Below are the code and all the weights of a small trained network. Each question names an input and a class and asks about switching units off, where a switched-off unit gives its printed mean instead of its output.

import numpy as np


def w(rows, s, z=0):
    codes = np.array(rows[::2]) - 128.0
    scale = np.full(codes.shape[1], s)
    scale[-1] = z or s
    return codes * scale


def f(y):
    return np.maximum(y, 0)


def log_softmax(a):
    a = a - a.max(-1, keepdims=True)
    return a - np.log(np.exp(a).sum(-1, keepdims=True))


def net(x, mask):
    res = np.array(x, float).reshape(1, 6) / 4 @ E
    y = f(res @ A[0][:, :-1].T + A[0][:, -1])
    res = res + np.where(mask, y, B[0][:, -1]) @ B[0][:, :-1]
    return log_softmax(res[-1] @ U[:, :-1].T + U[:, -1])


A, B = {}, {}
E = w([
[167,129,180,249,172,122],'x0',
[2,65,225,93,193,120],'x1',
[140,129,156,132,65,107],'x2',
[119,184,142,110,145,123],'x3',
[91,98,31,99,164,10],'x4',
[138,153,149,109,138,117],'x5',
],0.0084)
A[0] = w([
[144,128,95,106,124,121,2],'n0',
[113,156,134,122,130,125,111],'n1',
[136,117,169,76,102,249,96],'n2',
[76,110,145,81,130,111,41],'n3',
[132,144,85,81,108,160,171],'n4',
[134,87,140,82,131,127,100],'n5',
[72,106,193,145,161,110,75],'n6',
[172,138,131,166,147,122,97],'n7',
[173,141,145,140,114,217,110],'n8',
],0.021,0.0059)
B[0] = w([
[101,209,108,128,173,47,153],'n0',
[119,7,119,177,122,140,142],'n1',
[207,154,11,154,89,59,242],'n2',
[8,125,195,139,181,155,223],'n3',
[196,104,91,155,98,121,202],'n4',
[68,179,177,125,96,129,178],'n5',
[227,151,35,121,93,98,251],'n6',
[182,133,156,84,119,194,185],'n7',
[47,89,252,105,196,182,229],'n8',
],0.011,0.013)
U = w([
[242,88,57,182,95,158,235],'0',
[131,105,1,154,102,49,158],'1',
[37,49,214,123,160,185,1],'2',
],0.0078,0.0029)

Each question gives the input, the list of numbers given to net, and the class t.
The units are the neurons (one row each of A and B). Each row of codes is followed by its name. A weight is (code - 128) times the scale printed after its matrix; where a second scale follows, it is the last column's (A, B and U).
mask holds one flag per neuron, in row order. A switched-off neuron (its flag False) gives its mean, the last column of its row in B, instead of its output. The means were averaged over made-up inputs and are rounded, as every weight is.
A unit's drop is (log p(t) with every unit on - log p(t) with that unit switched off) / (log p(t) with every unit on - log p(t) with every unit switched off).
The circuit of an input: a set's keep is (log p(t) with only the set's units on - log p(t) with every unit switched off) / (log p(t) with every unit on - log p(t) with every unit switched off). Starting from all 9 units, units are removed one at a time, each time the one whose removal leaves the highest keep (on an exact tie, the one counted first), for as long as the keep stays at least 0.8.
circuit, biggest first: the units of the circuit, biggest drop first
most important unit: the unit with the biggest drop
top k neurons: the k neurons with the biggest drops, biggest first
drop of u: that unit's drop, to one decimal
input [-4,3,-6,5,8,-8], class 2: circuit, biggest first	[n3]
input [-3,4,5,7,4,6], class 2: top 2 neurons	[n3 n2]
input [-7,1,7,0,6,5], class 2: top 3 neurons	[n2 n3 n6]
input [-5,2,4,4,3,2], class 2: top 3 neurons	[n2 n6 n3]
input [3,7,1,-4,-4,-5], class 0: top 2 neurons	[n6 n0]
input [-8,8,-3,8,-1,-8], class 1: top 3 neurons	[n2 n6 n8]
input [-1,5,2,-3,-3,-8], class 1: circuit, biggest first	[n7 n2]
input [-6,6,0,7,5,-7], class 2: top 2 neurons	[n3 n2]
input [1,-8,-7,7,-3,-2], class 2: top 3 neurons	[n8 n6 n2]
input [-2,3,8,-3,-8,6], class 1: top 2 neurons	[n2 n7]
input [2,-4,-8,-1,-5,-1], class 2: top 2 neurons	[n8 n6]
input [-5,6,6,-3,-1,-1], class 1: top 3 neurons	[n8 n2 n6]
input [-6,3,0,3,-6,-6], class 1: top 2 neurons	[n2 n7]
input [-4,6,-8,4,3,-8], class 2: most important unit	n3
input [-6,7,-7,7,-2,1], class 1: top 2 neurons	[n2 n6]
input [6,5,-7,2,-4,-6], class 0: drop of n6	0.1
input [0,7,6,-7,-6,3], class 1: drop of n2	0.3
input [2,-7,-4,5,-5,-7], class 2: drop of n2	0.0
